Here is a tiny trained network, its code and every weight. The questions are about switching its units off for an input and a class, where a switched-off unit gives its printed mean instead of its output.

import numpy as np


def w(rows, s, z=0):
    codes = np.array(rows[::2]) - 128.0
    scale = np.full(codes.shape[1], s)
    scale[-1] = z or s
    return codes * scale


def f(y):
    return np.maximum(y, 0)


def log_softmax(a):
    a = a - a.max(-1, keepdims=True)
    return a - np.log(np.exp(a).sum(-1, keepdims=True))


def net(x, mask):
    res = np.array(x, float).reshape(1, 8) / 4 @ E
    y = f(res @ A[0][:, :-1].T + A[0][:, -1])
    res = res + np.where(mask, y, B[0][:, -1]) @ B[0][:, :-1]
    return log_softmax(res[-1] @ U[:, :-1].T + U[:, -1])


A, B = {}, {}
E = w([
[42,62,120,108,153,103,139,184],'x0',
[122,62,177,91,122,186,67,91],'x1',
[123,82,117,151,61,70,134,151],'x2',
[119,181,120,63,58,79,163,53],'x3',
[103,52,31,149,68,76,124,118],'x4',
[79,114,192,255,97,212,141,61],'x5',
[211,53,207,91,120,129,196,196],'x6',
[84,183,153,112,127,88,111,211],'x7',
],0.0079)
A[0] = w([
[172,122,172,103,107,133,159,88,119],'N0',
[125,143,104,115,98,149,125,153,38],'N1',
[105,252,89,127,103,104,111,71,147],'N2',
[192,57,51,170,83,135,109,96,127],'N3',
[170,128,142,91,100,149,175,90,77],'N4',
[155,114,120,150,183,111,128,109,55],'N5',
[129,123,146,151,122,132,130,119,67],'N6',
[128,127,137,133,132,102,105,142,3],'N7',
[140,114,117,150,104,99,119,112,85],'N8',
[117,122,141,122,135,141,112,60,176],'N9',
[137,110,92,99,84,65,132,109,144],'N10',
[146,156,101,184,158,190,127,88,120],'N11',
[119,145,123,163,159,166,108,84,80],'N12',
[118,120,196,208,81,156,134,66,129],'N13',
[158,101,117,102,95,108,113,136,79],'N14',
[109,241,91,131,102,100,117,73,176],'N15',
[150,139,117,164,172,140,123,94,145],'N16',
[127,116,177,197,76,151,113,85,126],'N17',
[103,99,121,143,123,136,119,138,19],'N18',
[194,169,149,124,103,114,110,145,154],'N19',
[110,161,157,58,117,148,32,38,145],'N20',
[113,115,133,157,141,96,124,114,178],'N21',
[129,127,169,178,89,148,135,111,98],'N22',
[153,110,98,144,125,115,125,100,107],'N23',
[132,118,138,114,93,99,119,134,81],'N24',
[253,210,183,115,133,87,121,179,175],'N25',
[143,144,131,184,181,152,129,75,151],'N26',
[110,98,162,128,143,132,139,108,49],'N27',
[156,104,105,134,109,79,115,111,135],'N28',
[155,114,137,150,119,103,112,117,30],'N29',
[99,136,118,117,134,151,109,154,124],'N30',
[193,115,185,84,97,164,206,53,161],'N31',
[139,104,78,100,81,67,137,107,146],'N32',
[114,144,162,150,108,140,141,129,53],'N33',
[113,162,95,113,113,138,94,135,54],'N34',
[105,146,159,121,131,119,123,134,108],'N35',
[153,160,108,110,117,144,152,128,103],'N36',
[127,143,114,101,127,135,117,160,47],'N37',
[139,160,143,94,125,151,59,79,64],'N38',
[153,109,91,136,130,129,112,106,38],'N39',
[111,210,98,126,100,131,128,108,115],'N40',
[177,73,65,164,90,138,114,113,91],'N41',
],0.016,0.0036)
B[0] = w([
[174,192,129,115,129,121,135,163,186],'N0',
[125,136,158,123,137,137,122,118,136],'N1',
[161,194,64,90,140,111,76,9,243],'N2',
[120,154,20,148,136,242,96,151,230],'N3',
[169,178,164,117,138,107,143,172,179],'N4',
[108,124,132,158,111,147,142,123,148],'N5',
[129,106,146,129,124,120,121,112,148],'N6',
[146,145,144,126,118,113,145,127,135],'N7',
[127,110,114,122,133,158,126,117,158],'N8',
[99,148,159,111,133,122,94,181,188],'N9',
[70,205,139,120,136,119,171,79,217],'N10',
[168,142,135,239,132,124,148,159,209],'N11',
[152,173,140,181,131,120,105,164,191],'N12',
[84,67,222,149,132,73,55,100,246],'N13',
[93,179,135,138,123,118,141,117,175],'N14',
[130,211,88,111,119,120,95,15,239],'N15',
[115,150,120,196,116,125,151,153,176],'N16',
[55,77,197,130,131,80,75,121,223],'N17',
[180,100,130,138,127,115,153,64,152],'N18',
[177,108,108,195,135,156,155,139,181],'N19',
[205,80,74,27,119,149,93,251,217],'N20',
[151,104,137,96,135,154,125,92,158],'N21',
[112,75,167,126,129,93,92,112,190],'N22',
[140,131,113,135,133,147,173,115,162],'N23',
[132,154,117,140,166,128,114,101,160],'N24',
[208,157,153,233,121,100,115,197,249],'N25',
[163,155,129,223,118,138,117,150,204],'N26',
[160,130,112,148,112,90,146,86,157],'N27',
[105,140,115,118,130,128,162,99,181],'N28',
[126,115,119,108,132,147,128,139,139],'N29',
[140,102,126,139,108,148,183,131,155],'N30',
[179,249,121,88,121,66,95,200,235],'N31',
[69,215,167,101,122,117,186,74,225],'N32',
[122,99,125,111,122,123,90,107,155],'N33',
[135,134,139,80,126,115,157,112,157],'N34',
[128,118,90,112,131,136,122,133,149],'N35',
[163,122,158,136,123,115,126,115,157],'N36',
[148,109,160,126,116,125,155,132,152],'N37',
[170,64,159,88,134,109,195,147,178],'N38',
[132,136,115,124,133,137,180,111,153],'N39',
[143,173,99,96,125,132,91,73,195],'N40',
[95,151,55,138,122,200,87,149,202],'N41',
],0.027,0.014)
U = w([
[203,45,124,54,106,150,168,169,189],'0',
[128,122,185,131,97,83,3,95,1],'1',
[45,112,226,77,120,60,142,28,28],'2',
[97,136,128,189,128,191,105,133,186],'3',
[169,116,214,124,96,90,82,239,15],'4',
[85,170,77,13,125,165,114,71,155],'5',
[187,241,123,111,109,94,98,112,247],'6',
],0.0066,0.00098)

Each question gives the input, the list of numbers given to net, and the class t.
The units are the neurons (one row each of A and B). Each row of codes is followed by its name. A weight is (code - 128) times the scale printed after its matrix; where a second scale follows, it is the last column's (A, B and U).
mask holds one flag per neuron, in row order. A switched-off neuron (its flag False) gives its mean, the last column of its row in B, instead of its output. The means were averaged over made-up inputs and are rounded, as every weight is.
A unit's drop is (log p(t) with every unit on - log p(t) with that unit switched off) / (log p(t) with every unit on - log p(t) with every unit switched off).
The circuit of an input: a set's keep is (log p(t) with only the set's units on - log p(t) with every unit switched off) / (log p(t) with every unit on - log p(t) with every unit switched off). Starting from the 12 units with the biggest drops (on a tie, the unit counted first), units are removed one at a time, each time the one whose removal leaves the highest keep (on an exact tie, the one counted first), for as long as the keep stays at least 0.8.
circuit, biggest first: the units of the circuit, biggest drop first
unit that matters most: the unit with the biggest drop
k most important neurons: the k neurons with the biggest drops, biggest first
drop when u is switched off: that unit's drop, to one decimal
input [-6,0,-6,0,0,7,-8,2], class 1: circuit, biggest first	[N13]
input [1,1,-8,-4,6,1,7,8], class 4: circuit, biggest first	[N2 N15]
input [3,-6,8,-4,5,6,5,2], class 3: circuit, biggest first	[N2 N31]
input [2,-5,0,2,-5,-1,8,-3], class 4: 2 most important neurons	[N2 N15]
input [6,-2,2,-6,5,2,-6,4], class 3: 4 most important neurons	[N2 N20 N15 N31]
input [-7,8,8,-6,1,-4,-6,-3], class 3: 3 most important neurons	[N2 N3 N15]
input [8,5,6,-3,-2,2,-8,-8], class 3: 2 most important neurons	[N3 N31]
input [-6,-1,-4,-1,6,3,3,0], class 3: 2 most important neurons	[N3 N20]
input [5,3,-8,-5,7,-8,-3,8], class 2: 2 most important neurons	[N3 N20]
input [8,-7,7,-4,1,4,-5,4], class 5: 3 most important neurons	[N13 N17 N25]
input [8,-2,3,0,7,5,1,0], class 5: 2 most important neurons	[N3 N25]
input [2,4,-5,-8,7,6,2,7], class 1: 2 most important neurons	[N32 N10]
input [0,4,0,1,8,8,-4,-2], class 1: 2 most important neurons	[N13 N17]
input [-7,0,-3,-1,-8,-8,3,4], class 4: unit that matters most	N25
input [3,4,8,2,5,4,2,-1], class 5: 3 most important neurons	[N3 N41 N25]
input [5,-2,-7,-5,3,4,-1,-2], class 3: drop when N31 is switched off	0.1
input [7,7,7,-5,0,1,5,7], class 0: drop when N32 is switched off	0.2
input [4,7,-4,-2,3,-2,0,5], class 0: drop when N13 is switched off	0.0
